The symbols move the elements like this.
* | + ! %
Fas | Daz Ves Ved
Lag | Bor Lun Bim
Gat | Lun Lin Zuf
Zab | Mus Ses Dez
Dis | Sez Bik Zof
Fik | Lag Gat Par
Rir | Sol Boz Moz
Zuf | Beg Viz Meb
Fab | Viz Pum Fik
Ras | Kef Lom Bot
Riv | Mor Pes Pab
Rif | Kar Kef Dis
Bim | Nof Beg Gim
Bik | Peg Sot Gis
Vam | Bar Zab Noz
Gim | Kag Duv Boz
Bor | Boz Der Nof
Der | Pak Bim Giz
Pak | Moz Nof Pes
Mus | Lin Noz Fab
Puf | Ved Sez Pov
Noz | Rad Dez Pum
Zof | Zal Gis Ves
Roz | Dez Vul Lut
Gis | Fas Kar Puf
Ves | Tes Puf Zeg
Zeg | Ses Pov Vul
Moz | Gub Riv Bof
Kag | Pab Rir Vir
Nof | Riv Giz Kag
Naz | Dis Bot Sot
Gar | Rif Ras Naz
Vul | Zin Daz Vam
Bar | Gat Mus Rad
Giz | Pes Gim Rir
Ven | Giv Gar Kef
Zin | Pum Lut Bar
Bof | Ven Pab Ras
Sel | Fik Bar Lin
Rad | Zuf Fab Zir
Ved | Zab Zeg Roz
Dez | Fab Zin Sel
Beg | Giz Liv Duv
Vir | Lom Moz Mor
Zir | Meb Fik Lun
Peg | Pov Zof Fas
Liv | Gim Meb Bor
Kef | Bos Naz Bik
Lom | Naz Gub Dev
Sot | Zof Giv Kar
Pov | Roz Zal Daz
Giv | Gis Rif Bos
Pab | Gar Sol Lom
Bot | Bik Dev Giv
Duv | Rir Bor Pak
Gub | Bot Mor Ven
Dev | Sot Ven Rif
Meb | Duv Lag Der
Lin | Par Rad Viz
Kar | Ves Bos Sez
Sol | Ras Vir Gub
Ses | Noz Roz Zin
Lun | Der Par Beg
Boz | Vir Pak Riv
Sez | Zeg Peg Zal
Par | Bim Zuf Liv
Pes | Bof Kag Sol
Zal | Vul Fas Tes
Mor | Dev Bof Gar
Viz | Liv Zir Lag
Pum | Zir Sel Gat
Bos | Puf Dis Peg
Tes | Vam Ved Ses
Lut | Sel Vam Mus
Daz | Lut Tes Zab

The rows follow the links: the fewer symbols apart two elements are, the more alike their rows tend to be.

Element, then a row for it; each showing differs a little:
Duv	(-10, -34, +13, -11, +25, -15, -11, -25, +23, -11, -36, -1, -27, -9, -12, -4, +17, +31, -4, +3, -3, -1, +9, -12, +15, +26, -19, +1, -19, -9, +15, -16, +33, -10, -24, -33, -22, -3, -15, +8, +11, -3, +8, +6, -5, -8, -6, -20, +1, +42, -13, +44, +11, +4)
Vam	(-7, -15, -20, -2, -9, -21, +11, +1, -5, +13, +10, +18, +34, +4, +12, +9, +10, -42, +12, +5, +11, +28, -12, +8, -1, -13, -2, +21, +21, +7, +2, -15, +4, -1, +21, -20, +15, +3, +10, -34, -1, -14, -2, -6, -5, -1, +46, +21, -4, -54, -17, -7, -38, -2)
Bot	(+12, +10, -1, -19, +8, +33, +9, +13, -12, -10, +18, -16, -6, -19, +7, +11, -28, -12, -6, -28, +2, -16, +8, +12, -20, -7, +18, -26, +4, -3, -30, +23, -17, +2, -8, +50, -9, -18, +12, +1, -29, +19, +1, +23, +16, -1, -44, +0, +7, +8, -7, -36, +3, -15)
Der	(-1, -24, +27, -15, +12, -7, -8, -3, +18, -14, -39, -13, -9, -4, -11, -7, +18, +28, -10, +10, -2, -3, +11, -16, +2, +31, -23, +11, -30, -6, +14, -8, +24, -19, -22, -33, -21, +13, -18, +23, +25, -12, +3, -11, -2, -4, -3, -18, +3, +40, +5, +35, +26, +3)
Gar	(-6, -8, -11, -6, +15, +18, +4, -5, +7, -23, +37, -1, -30, -17, -1, +7, -26, +11, +15, -32, +2, -8, +2, +4, +11, -9, +20, -28, +10, -5, -26, +11, 0, +17, -2, +31, -5, -29, +6, +0, -31, +32, 0, +36, +8, -10, -53, +3, +7, +17, -14, -3, -10, -11)
Zuf	(-7, -14, -31, -6, +4, -28, -3, -7, -6, -5, -20, +3, +26, +1, -4, -16, +40, -5, +21, +1, +11, -7, +13, -24, +13, +32, -23, +17, +9, +3, +9, -28, +20, +6, +19, -25, -8, -19, -1, -17, +1, -16, +3, +6, +16, -13, +38, -37, -29, +6, -17, +28, -13, -12)
Zir	(-15, -35, -18, -8, +9, -32, -4, -16, +5, -2, -21, +13, +19, -2, -4, -5, +33, -7, +14, +6, +11, +12, +2, -16, +18, +23, -22, +24, +5, +3, +13, -32, +30, -3, +9, -39, -8, -10, -4, -21, +12, -16, +4, +2, 0, -12, +43, -17, -16, -5, -20, +37, -23, -4)
Ses	(-8, -13, -5, -2, -14, -19, +8, +4, +15, +11, +21, +17, +17, +9, +10, +13, -2, -31, +13, +10, +9, +32, -23, +10, +12, -23, +5, +28, +17, +3, +7, -14, +3, -7, +14, -29, +20, +19, +5, -25, +4, -7, -6, -10, -19, +0, +34, +44, +4, -48, -6, +4, -43, +7)
Bim	(+6, -15, +24, -21, +2, -10, -7, +5, +15, -8, -36, -22, +3, +4, -10, -16, +23, +26, -10, +14, +2, -12, +13, -19, +1, +35, -25, +15, -26, -3, +13, -14, +17, -16, -18, -28, -18, +18, -14, +24, +31, -18, +4, -17, +4, -2, -1, -20, -3, +40, +9, +30, +24, -1)
Peg	(-4, -3, -11, -5, -4, +9, +16, +8, +0, 0, +43, +11, +1, -7, +10, +20, -33, -32, +8, -19, +7, +15, -17, +25, -4, -35, +25, -3, +25, +2, -19, +9, -9, +6, +11, +23, +17, -4, +13, -19, -26, +14, -5, +16, -4, +0, -13, +38, +13, -43, -9, -28, -35, -2)
Lin	(-11, -27, +9, -11, -11, -33, -3, -2, +22, +5, -19, +4, +7, +9, -3, -2, +25, +4, +5, +24, +5, +22, -8, -7, +14, +11, -22, +36, -7, +1, +20, -20, +23, -14, -1, -53, +3, +26, -10, -4, +28, -22, 0, -23, -18, -2, +39, +11, -2, -10, -2, +36, -14, +7)
Fab	(+2, -5, +18, -6, -28, -26, -2, +11, +12, +9, -14, -5, +19, +21, +0, -10, +24, +2, +2, +33, +3, +9, -10, -9, +14, +8, -20, +33, -12, -3, +20, -16, +10, -15, +3, -44, +9, +39, -11, +12, +38, -20, -2, -30, -15, +5, +36, +11, -3, -15, +18, +22, +2, +12)
Fik	(-17, -36, -10, -10, +4, -33, -2, -14, +14, +2, -20, +13, +14, -2, -2, -5, +30, -6, +14, +10, +11, +20, 0, -10, +16, +17, -21, +28, +3, +5, +15, -30, +28, -8, +5, -45, -3, +2, -5, -16, +17, -17, +2, -8, -6, -10, +42, -3, -9, -7, -18, +36, -22, +4)
Rir	(-1, -4, -14, -20, +14, +4, 0, +2, -3, -26, +2, -24, -3, -15, -9, -12, +15, +20, +20, -23, +10, -31, +20, -24, +7, +33, -6, -14, -3, -6, -17, -9, +9, +12, +0, +20, -19, -29, +1, +11, -14, +10, +1, +27, +27, -18, -32, -41, -15, +45, -12, +18, +9, -22)
Zof	(-10, -3, -5, +4, -7, +9, +15, +5, +10, +2, +51, +14, -14, -5, +9, +22, -30, -18, +10, -15, +1, +16, -18, +23, +8, -40, +26, -7, +24, +0, -16, +9, -8, +6, +6, +17, +18, -3, +6, -17, -25, +20, -5, +14, -4, -2, -16, +43, +16, -38, -7, -20, -29, -1)
Ves	(+10, +17, -15, +1, -7, +22, +13, +13, -27, +18, +11, +7, +22, -1, +16, +15, -20, -43, -10, -9, +2, +7, -10, +22, -29, -23, +16, -3, +22, +7, -10, +14, -20, +1, +9, +33, +13, -4, +18, -24, -18, -1, -2, +4, +4, +9, +12, +19, +4, -45, -5, -50, -19, -1)
Dis	(-2, +17, +13, +34, 0, +16, -5, -13, +6, +9, +28, +20, -39, +5, +2, +13, -38, +12, -14, +0, -14, +11, -15, +23, +3, -38, +27, -23, +4, -2, -1, +27, -20, +7, -8, +18, +16, +4, +0, +7, -10, +27, -1, -1, -24, +12, -25, +33, +27, -12, +16, -18, +9, +20)
Gat	(-12, -31, +2, -11, -1, -31, -3, -9, +23, +0, -18, +9, +9, +2, -5, -3, +27, -1, +8, +16, +6, +21, -3, -10, +17, +12, -24, +30, -6, +1, +18, -25, +27, -14, +2, -54, -3, +15, -7, -12, +21, -20, +2, -15, -13, -6, +39, +6, -1, -9, -9, +37, -19, +7)

Each walk starts at a row. The symbols on each line, taken left to right, move it on to the next element.
Answer with the element's row; about right is enough.
(-5, -6, -28, 0, -9, -16, +6, +3, -10, +16, 0, +16, +42, +5, +10, +7, +13, -43, +11, +4, +11, +15, -9, +5, -2, -5, -6, +24, +21, +8, +6, -17, +4, -1, +23, -12, +12, -1, +7, -36, +1, -19, -1, -5, +1, -2, +55, +10, -12, -48, -13, -9, -35, -4)
+ + ! +
(+3, +3, -20, -12, -3, -19, -4, +7, -15, -6, -19, -15, +36, +8, -7, -25, +40, -1, +20, +5, +8, -19, +16, -33, +7, +41, -25, +17, -1, +4, +4, -24, +10, +9, +20, -10, -8, -12, -1, +1, +15, -15, 0, +1, +23, -13, +25, -48, -31, +17, +1, +17, +3, -14)
+ ! ! !
(+12, +3, +14, -20, -12, -9, -7, +17, +3, -8, -30, -30, +22, +9, -8, -23, +33, +18, +4, +12, +3, -22, +16, -26, -2, +42, -26, +18, -19, -3, +6, -11, +7, -6, +2, -15, -15, +11, -11, +27, +26, -20, -3, -10, +14, -4, +6, -36, -19, +32, +15, +18, +24, -11)
(-4, -3, -27, -10, +2, -25, -4, -1, -12, -5, -18, -9, +32, +3, -3, -25, +41, -4, +19, +2, +9, -14, +16, -29, +10, +35, -22, +15, +4, +4, +2, -28, +16, +6, +23, -15, -11, -15, -1, -10, +6, -20, +1, +1, +18, -14, +33, -44, -31, +11, -8, +26, -7, -10)
! ! %
(+5, +5, -12, -12, -9, -18, -5, +14, -10, -9, -21, -23, +33, +10, -9, -25, +39, +8, +14, +10, +10, -22, +18, -30, +2, +43, -20, +16, -8, -1, +3, -21, +10, +6, +16, -8, -10, -4, -3, +11, +16, -17, -2, -7, +22, -10, +18, -47, -31, +23, +9, +17, +12, -14)
! %
(+10, -4, +20, -26, -5, -8, -6, +11, +6, -10, -32, -26, +9, +5, -11, -18, +26, +21, 0, +17, +4, -17, +16, -25, -3, +39, -25, +13, -24, -4, +8, -12, +11, -12, -8, -22, -17, +17, -10, +26, +30, -19, +2, -13, +9, 0, +1, -31, -11, +36, +10, +24, +26, -9)
(-14, -36, +2, -1, +30, -16, -14, -30, +19, -18, -31, +6, -28, -8, -14, -2, +14, +31, +2, -5, 0, -3, +11, -14, +23, +22, -18, -6, -17, -4, +11, -13, +32, -1, -19, -28, -23, -14, -12, +6, +3, 0, +11, +14, -2, -11, -9, -24, -2, +41, -18, +47, +8, +3)
! !
(-5, -29, +20, -14, +15, -10, -12, -16, +19, -12, -39, -6, -18, -7, -13, -7, +18, +33, -9, +4, -2, +2, +10, -11, +11, +25, -23, +6, -27, -3, +15, -10, +26, -12, -21, -37, -24, +9, -16, +17, +20, -8, +8, -4, -4, -6, -2, -18, +5, +43, -4, +43, +17, +4)
% % ! !
(-7, -13, -19, -12, +17, -6, -1, -7, -1, -28, +1, -12, -9, -14, -10, -14, +12, +20, +22, -21, +6, -23, +21, -25, +14, +28, -4, -13, -2, -7, -16, -14, +18, +15, +4, +13, -20, -31, -3, +6, -15, +12, +3, +28, +20, -20, -24, -42, -18, +42, -14, +26, +5, -21)
(-1, -3, -10, -15, +13, +22, +10, +2, -1, -21, +36, -8, -18, -19, +2, +10, -26, -2, +11, -32, +3, -15, +3, +3, -3, -8, +19, -27, +9, -6, -29, +8, -7, +14, -1, +43, -7, -28, +9, -2, -34, +27, +3, +34, +14, -8, -52, +0, +8, +13, -12, -16, -7, -15)
! !
(-12, -9, -6, +3, +19, +12, +1, -14, +13, -21, +31, +8, -40, -15, -8, +9, -23, +18, +12, -30, +0, -4, +3, +1, +18, -13, +20, -28, +6, -5, -17, +9, +4, +16, -2, +26, -4, -27, +3, +2, -33, +33, +1, +31, +3, -10, -52, +1, +10, +21, -15, +7, -2, -7)
% !
(+6, +1, -7, -19, +11, +28, +11, +13, -6, -16, +29, -15, -13, -19, +6, +10, -26, -6, +3, -32, +2, -14, +7, +7, -12, -5, +22, -23, +8, -1, -30, +15, -11, +10, -3, +45, -5, -20, +10, 0, -30, +21, +1, +31, +19, -4, -51, +2, +4, +10, -10, -29, -7, -18)
(-17, -36, -5, -4, +28, -16, -8, -31, +14, -20, -17, +11, -25, -15, -11, -4, +17, +30, +8, -10, +1, -4, +14, -18, +21, +23, -12, -10, -9, -5, +8, -16, +30, +3, -10, -20, -23, -24, -8, 0, -3, +5, +8, +20, 0, -15, -9, -28, -6, +41, -18, +45, +2, -4)
+ ! % + +
(+12, +16, +6, -11, +9, +42, +11, +13, -18, +0, +5, -15, -4, -19, +6, +13, -28, -12, -15, -22, -3, -14, +6, +15, -30, -8, +15, -26, +1, +2, -21, +23, -18, +2, -13, +51, -6, -12, +9, +4, -24, +11, +3, +19, +18, +6, -42, +2, +11, +5, -2, -44, +8, -13)
+ ! %
(-12, -3, -3, +13, -2, +9, +8, -5, +14, 0, +49, +18, -22, -3, +6, +19, -37, -9, +11, -11, -3, +19, -22, +27, +11, -45, +28, -9, +17, -2, -12, +15, -9, +9, +6, +16, +22, +4, +9, -10, -17, +26, -6, +13, -17, +2, -22, +46, +18, -32, -5, -13, -25, +8)
(+15, +24, +14, +8, +8, +39, +2, +5, -16, +8, -1, -5, -13, -11, +9, +16, -33, -5, -31, -12, -12, -7, +4, +22, -31, -20, +19, -29, -6, +1, -8, +31, -26, -6, -20, +43, -2, -3, +6, +9, -16, +9, +1, +6, +3, +16, -30, +9, +17, +0, +10, -45, +22, +4)
+ % + % +
(+1, +6, -27, +1, -9, -16, +6, +6, -22, +18, -8, +13, +46, +8, +12, -2, +20, -41, +7, +7, +8, +12, -5, +1, -6, +1, -10, +21, +19, +10, +8, -16, -3, +1, +24, -8, +14, -6, +9, -31, +4, -25, -1, -10, +7, +0, +58, -5, -19, -42, -8, -14, -24, -2)
+ + +
(+9, +9, 0, -18, -12, -12, -8, +18, -6, -8, -23, -31, +30, +13, -10, -27, +37, +11, +11, +13, +3, -25, +17, -32, +1, +42, -22, +14, -16, -2, +2, -14, +5, -2, +7, -15, -10, +4, -6, +19, +24, -17, 0, -7, +16, -6, +8, -39, -23, +30, +14, +20, +20, -15)
(+5, -4, -9, -29, +11, +9, +1, +9, -3, -27, -1, -29, +0, -13, -10, -14, +6, +19, +11, -25, +6, -33, +20, -21, 0, +31, -4, -13, -7, -8, -14, -7, +7, +8, -6, +23, -22, -24, +1, +18, -13, +8, +2, +23, +25, -16, -40, -39, -12, +49, -6, +8, +16, -24)
+ ! + % +
(+3, +24, +18, +35, +2, +25, -5, -12, +1, +15, +12, +14, -35, +7, +2, +12, -36, +11, -21, +2, -16, +5, -10, +26, -8, -38, +26, -25, +1, -1, +4, +30, -25, +5, -13, +22, +12, +3, -2, +8, -10, +20, +1, -1, -17, +18, -26, +27, +23, -9, +15, -25, +18, +18)
! ! % % %
(+11, +29, -12, +11, -9, +21, +7, +13, -29, +25, +8, +5, +28, +1, +16, +13, -18, -38, -15, +0, -1, +6, -6, +21, -32, -24, +13, -1, +16, +8, -3, +16, -26, -1, +11, +31, +17, +2, +11, -19, -11, -5, -5, -7, +2, +11, +21, +17, +1, -45, +4, -52, -11, +1)
(-3, -19, +15, -6, -20, -27, -2, +7, +20, +4, -15, 0, +16, +16, -4, -7, +23, +0, +6, +28, +6, +17, -6, -6, +11, +9, -22, +35, -11, -1, +20, -17, +15, -14, +1, -51, +3, +32, -11, +7, +37, -21, -2, -28, -16, 0, +38, +14, -3, -12, +5, +30, -6, +10)
% ! + + %
(-15, -27, -13, -3, +25, -17, -6, -26, +7, -24, -11, +4, -22, -14, -11, -8, +19, +27, +18, -13, +4, -10, +12, -21, +23, +25, -10, -12, -3, -7, -1, -13, +27, +12, -2, -13, -22, -29, -8, -1, -8, +11, +8, +24, +8, -18, -16, -33, -7, +44, -22, +42, 0, -8)
! +
(+11, +1, +6, -31, +8, +16, +1, +13, -6, -25, -9, -33, +1, -12, -6, -10, +2, +17, +1, -20, +3, -35, +21, -16, -12, +30, -3, -13, -12, -6, -16, +1, +2, +0, -10, +28, -22, -16, -3, +23, -7, +4, +3, +20, +28, -7, -39, -35, -8, +46, +1, -1, +20, -22)
(+12, +1, +14, -31, +9, +21, +0, +12, -1, -21, -15, -35, -6, -15, -7, -10, 0, +19, -9, -12, +0, -30, +20, -13, -15, +31, -7, -15, -19, -7, -14, +7, +1, -5, -17, +26, -25, -11, -1, +25, -1, +2, +1, +15, +21, -5, -43, -29, -2, +48, +1, -6, +29, -14)
+ + ! +
(+11, +26, +22, +19, +7, +35, -2, -4, -14, +14, 0, +1, -21, -2, +2, +15, -35, +2, -32, -4, -18, -2, -2, +24, -23, -23, +18, -29, -9, +0, -4, +34, -26, -2, -18, +37, +1, +0, +5, +9, -11, +14, +0, 0, -3, +18, -28, +14, +20, +1, +12, -42, +28, +11)
% % % ! !
(+7, +10, -14, -3, -4, +17, +12, +13, -19, +9, +26, +7, +19, -8, +15, +20, -23, -44, -6, -14, +4, +11, -11, +23, -21, -29, +19, -2, +22, +6, -17, +9, -19, -1, +6, +28, +14, -4, +15, -25, -20, +3, -4, +9, +5, +5, +6, +26, +7, -44, -8, -44, -28, -5)
